Below are the code and all the weights of a small trained network. Each question names an input and a class and asks about switching units off, where a switched-off unit gives its printed mean instead of its output.

import numpy as np


def w(rows, s, z=0):
    codes = np.array(rows[::2]) - 128.0
    scale = np.full(codes.shape[1], s)
    scale[-1] = z or s
    return codes * scale


def f(y):
    return np.maximum(y, 0)


def log_softmax(a):
    a = a - a.max(-1, keepdims=True)
    return a - np.log(np.exp(a).sum(-1, keepdims=True))


def net(x, mask):
    res = np.array(x, float).reshape(1, 4) / 4 @ E
    y = f(res @ A[0][:, :-1].T + A[0][:, -1])
    res = res + np.where(mask, y, B[0][:, -1]) @ B[0][:, :-1]
    return log_softmax(res[-1] @ U[:, :-1].T + U[:, -1])


A, B = {}, {}
E = w([
[152,173,87,194,253,131,35],'x0',
[176,175,14,174,30,101,66],'x1',
[104,87,35,54,106,255,193],'x2',
[7,192,67,126,159,163,99],'x3',
],0.0081)
A[0] = w([
[220,88,85,110,114,181,131,146],'n1',
[173,97,96,115,126,163,132,119],'n2',
[189,107,113,150,87,69,149,158],'n3',
[133,239,110,172,128,98,7,129],'n4',
[67,161,91,77,38,172,169,101],'n5',
[111,193,53,190,79,125,78,158],'n6',
[117,208,81,166,89,129,112,140],'n7',
[127,95,127,119,134,130,135,235],'n8',
[131,197,105,201,162,112,50,115],'n9',
[111,146,71,109,172,162,123,25],'n10',
[149,102,105,152,72,131,134,195],'n11',
[157,132,196,147,66,56,127,143],'n12',
[109,167,136,147,218,144,124,139],'n13',
[173,119,117,127,117,167,150,84],'n14',
[195,122,139,149,109,102,92,153],'n15',
[110,115,103,99,102,171,157,193],'n16',
[90,128,145,86,98,126,168,94],'n17',
[185,130,157,165,132,72,80,254],'n18',
],0.013,0.0036)
B[0] = w([
[179,60,119,98,114,118,126,190],'n1',
[162,89,138,95,112,131,126,163],'n2',
[151,177,172,178,94,148,138,196],'n3',
[70,130,53,137,112,46,129,249],'n4',
[174,3,108,103,81,153,98,217],'n5',
[122,83,80,114,157,101,134,225],'n6',
[100,89,82,88,155,121,128,195],'n7',
[122,141,145,103,137,150,159,162],'n8',
[62,160,46,181,144,85,96,225],'n9',
[151,92,185,159,114,106,141,162],'n10',
[146,101,190,121,132,173,139,180],'n11',
[181,129,201,165,71,78,157,208],'n12',
[125,139,157,184,116,179,121,184],'n13',
[126,102,127,110,130,115,109,155],'n14',
[137,141,132,171,86,142,112,192],'n15',
[159,90,132,82,146,118,129,191],'n16',
[122,145,122,64,181,108,143,177],'n17',
[132,114,123,181,82,143,140,225],'n18',
],0.012,0.015)
U = w([
[158,56,80,5,139,152,138,167],'0',
[63,194,175,139,198,254,140,176],'1',
[67,141,38,200,119,98,125,159],'2',
[177,207,71,140,88,143,106,3],'3',
[214,101,208,161,82,163,146,144],'4',
[139,199,164,50,149,53,180,55],'5',
],0.0097,0.0044)

Each question gives the input, the list of numbers given to net, and the class t.
The units are the neurons (one row each of A and B). Each row of codes is followed by its name. A weight is (code - 128) times the scale printed after its matrix; where a second scale follows, it is the last column's (A, B and U).
mask holds one flag per neuron, in row order. A switched-off neuron (its flag False) gives its mean, the last column of its row in B, instead of its output. The means were averaged over made-up inputs and are rounded, as every weight is.
A unit's drop is (log p(t) with every unit on - log p(t) with that unit switched off) / (log p(t) with every unit on - log p(t) with every unit switched off).
The circuit of an input: a set's keep is (log p(t) with only the set's units on - log p(t) with every unit switched off) / (log p(t) with every unit on - log p(t) with every unit switched off). Starting from the 12 units with the biggest drops (on a tie, the unit counted first), units are removed one at a time, each time the one whose removal leaves the highest keep (on an exact tie, the one counted first), for as long as the keep stays at least 0.8.
circuit, biggest first: the units of the circuit, biggest drop first
k most important neurons: the k neurons with the biggest drops, biggest first
drop when u is switched off: that unit's drop, to one decimal
input [5,8,6,-4], class 0: circuit, biggest first : (n1)
input [6,2,6,-7], class 4: 2 most important neurons : (n4; n7)
input [-3,5,5,-6], class 4: 2 most important neurons : (n3; n4)
input [5,-8,4,-6], class 4: 3 most important neurons : (n4; n6; n7)
input [-2,5,-5,-4], class 4: 3 most important neurons : (n12; n3; n11)
input [0,0,0,-2], class 4: 2 most important neurons : (n4; n9)
input [-3,8,-2,-2], class 4: 4 most important neurons : (n11; n12; n3; n9)
input [-7,8,8,7], class 0: drop when n16 is switched off : 0.0
input [-5,1,-1,8], class 0: drop when n5 is switched off : 0.0
input [-1,-8,0,3], class 1: drop when n5 is switched off : 0.1
input [-1,5,1,-3], class 4: drop when n3 is switched off : 0.1
